Below are the code and all the weights of a small trained network. Each question names an input and a class and asks about switching units off, where a switched-off unit gives its printed mean instead of its output.

import numpy as np


def w(rows, s, z=0):
    codes = np.array(rows[::2]) - 128.0
    scale = np.full(codes.shape[1], s)
    scale[-1] = z or s
    return codes * scale


def norm(h):
    return h / np.sqrt((h * h).mean(-1, keepdims=True) + 1e-5)


def f(y):
    return np.maximum(y, 0)


def log_softmax(a):
    a = a - a.max(-1, keepdims=True)
    return a - np.log(np.exp(a).sum(-1, keepdims=True))


def net(x, mask):
    res = np.array(x, float).reshape(1, 4) / 4 @ E
    u = 0
    for l in range(4):
        y = f(norm(res) @ A[l][:, :-1].T + A[l][:, -1])
        res = res + np.where(mask[u : u + 7], y, B[l][:, -1]) @ B[l][:, :-1]
        u += 7
    return log_softmax(norm(res)[-1] @ U[:, :-1].T + U[:, -1])


A, B = {}, {}
E = w([
[123,57,61,150,221,109,253,73,161,154],'x0',
[55,169,124,95,213,211,110,97,82,15],'x1',
[59,126,116,75,150,179,173,253,72,180],'x2',
[102,130,123,26,159,119,25,32,171,159],'x3',
],0.0055)
A[0] = w([
[145,132,109,53,64,80,107,21,142,230,76],'0.n0',
[184,159,90,215,83,90,236,94,151,106,139],'0.n1',
[88,111,200,254,58,129,20,137,169,114,65],'0.n2',
[133,87,240,85,189,134,116,86,179,185,42],'0.n3',
[50,243,136,184,197,212,155,204,143,77,78],'0.n4',
[180,144,158,28,135,124,193,62,201,82,9],'0.n5',
[155,209,43,64,130,124,106,97,90,196,121],'0.n6',
],0.0049,0.0015)
B[0] = w([
[122,135,117,146,145,122,125,100,77,36,231],'0.n0',
[136,200,59,134,138,136,94,254,114,182,255],'0.n1',
[126,124,212,104,104,121,173,174,116,207,215],'0.n2',
[67,87,141,137,115,118,47,106,176,124,177],'0.n3',
[161,83,78,130,150,174,121,84,41,132,245],'0.n4',
[75,104,161,187,79,120,170,129,103,147,173],'0.n5',
[101,108,151,146,90,112,135,91,164,98,178],'0.n6',
],0.0081,0.0044)
A[1] = w([
[152,183,186,96,110,76,94,166,71,116,53],'1.n0',
[32,134,158,131,110,99,214,21,108,244,124],'1.n1',
[30,58,45,68,183,228,201,139,33,139,103],'1.n2',
[3,127,116,26,193,77,85,93,185,156,1],'1.n3',
[29,51,72,82,148,80,53,149,136,131,141],'1.n4',
[209,185,50,229,182,83,132,197,180,167,159],'1.n5',
[91,181,185,85,72,167,115,128,162,157,114],'1.n6',
],0.0053,0.00096)
B[1] = w([
[126,101,201,128,177,207,145,40,99,162,173],'1.n0',
[103,77,129,75,87,3,89,115,60,71,164],'1.n1',
[118,108,125,178,112,170,61,149,111,75,254],'1.n2',
[57,186,97,167,73,129,170,116,203,195,185],'1.n3',
[120,101,40,160,15,75,134,101,208,12,187],'1.n4',
[168,197,113,126,185,48,170,120,133,76,223],'1.n5',
[149,88,170,100,116,100,149,92,159,155,158],'1.n6',
],0.0072,0.0076)
A[2] = w([
[72,163,37,113,114,79,159,5,255,128,180],'2.n0',
[155,176,211,100,241,161,116,88,215,168,107],'2.n1',
[123,125,254,85,43,159,124,20,93,239,4],'2.n2',
[95,194,183,22,120,143,116,83,215,96,145],'2.n3',
[206,238,80,105,133,157,217,142,52,128,99],'2.n4',
[209,165,224,168,134,107,41,144,175,138,131],'2.n5',
[135,169,210,92,216,95,253,171,157,197,123],'2.n6',
],0.0049,0.0015)
B[2] = w([
[64,176,183,177,2,140,178,182,165,177,255],'2.n0',
[149,92,158,107,94,104,159,129,170,103,147],'2.n1',
[148,126,154,62,128,164,152,112,181,149,206],'2.n2',
[154,107,95,126,138,60,179,196,78,89,174],'2.n3',
[120,109,116,104,102,113,165,73,189,179,218],'2.n4',
[167,117,161,49,132,156,178,99,82,100,185],'2.n5',
[77,105,56,177,132,99,60,73,72,103,192],'2.n6',
],0.0086,0.0054)
A[3] = w([
[153,130,208,147,122,117,237,131,147,102,106],'3.n0',
[120,209,39,153,169,20,191,176,199,138,117],'3.n1',
[158,129,186,62,132,131,118,148,94,194,172],'3.n2',
[108,163,137,63,157,180,95,88,153,115,141],'3.n3',
[128,126,98,202,126,100,182,156,64,171,163],'3.n4',
[81,85,112,94,119,253,132,156,120,50,252],'3.n5',
[60,182,77,141,164,191,108,167,88,87,172],'3.n6',
],0.0068,0.0017)
B[3] = w([
[188,54,87,136,226,209,149,206,139,171,183],'3.n0',
[126,254,105,23,163,120,125,203,202,60,253],'3.n1',
[130,68,99,89,148,159,148,46,174,115,171],'3.n2',
[164,131,5,76,90,118,174,194,165,179,151],'3.n3',
[116,207,59,124,191,176,116,85,63,132,210],'3.n4',
[129,42,218,164,250,64,29,80,115,94,226],'3.n5',
[191,127,173,183,146,29,13,189,148,148,202],'3.n6',
],0.0056,0.0081)
U = w([
[45,156,141,143,48,104,124,132,176,113,182],'0',
[160,140,93,151,157,179,172,118,94,185,3],'1',
[127,104,131,187,183,145,33,144,69,81,185],'2',
[166,248,64,113,172,98,151,184,140,110,107],'3',
[184,93,193,44,121,167,155,95,151,161,170],'4',
],0.013,0.0024)

Each question gives the input, the list of numbers given to net, and the class t.
The units are the neurons (one row each of A and B). Each row of codes is followed by its name. A weight is (code - 128) times the scale printed after its matrix; where a second scale follows, it is the last column's (A, B and U).
mask holds one flag per neuron, layer by layer. A switched-off neuron (its flag False) gives its mean, the last column of its row in B, instead of its output. The means were averaged over made-up inputs and are rounded, as every weight is.
A unit's drop is (log p(t) with every unit on - log p(t) with that unit switched off) / (log p(t) with every unit on - log p(t) with every unit switched off).
The circuit of an input: a set's keep is (log p(t) with only the set's units on - log p(t) with every unit switched off) / (log p(t) with every unit on - log p(t) with every unit switched off). Starting from the 12 units with the biggest drops (on a tie, the unit counted first), units are removed one at a time, each time the one whose removal leaves the highest keep (on an exact tie, the one counted first), for as long as the keep stays at least 0.8.
circuit, biggest first: the units of the circuit, biggest drop first
unit that matters most: the unit with the biggest drop
top k neurons: the k neurons with the biggest drops, biggest first
top k neurons in layer l: the k neurons of layer l with the biggest drops, biggest first
drop of u: that unit's drop, to one decimal
input [-3,-4,8,-6], class 2: circuit, biggest first -> [2.n0; 3.n1; 1.n3]
input [1,-1,-8,1], class 3: circuit, biggest first -> [0.n1; 1.n5]
input [4,1,7,2], class 2: circuit, biggest first -> [1.n2]
input [-7,0,7,5], class 4: circuit, biggest first -> [1.n0; 2.n2; 1.n6]
input [-3,-6,5,-2], class 4: top 2 neurons -> [0.n1; 2.n2]
input [-3,-8,5,-1], class 4: top 2 neurons -> [0.n1; 2.n2]
input [-2,8,-3,5], class 0: circuit, biggest first -> [2.n0; 1.n3]
input [-2,-4,-4,-3], class 3: top 2 neurons in layer 1 -> [1.n5; 1.n2]
input [-8,6,2,5], class 4: top 3 neurons -> [1.n6; 2.n2; 0.n0]
input [-6,-2,-6,8], class 4: top 3 neurons -> [0.n2; 2.n2; 2.n5]
input [-5,0,-4,-7], class 1: top 2 neurons -> [0.n1; 0.n2]
input [-2,-5,-8,-6], class 3: top 2 neurons -> [0.n1; 1.n5]
input [-3,4,-5,-6], class 1: top 2 neurons -> [2.n4; 0.n1]
input [2,3,-4,1], class 0: unit that matters most -> 0.n4
input [8,0,8,-1], class 2: drop of 1.n2 -> 0.3
input [-7,-1,-4,-8], class 4: drop of 0.n2 -> 0.2
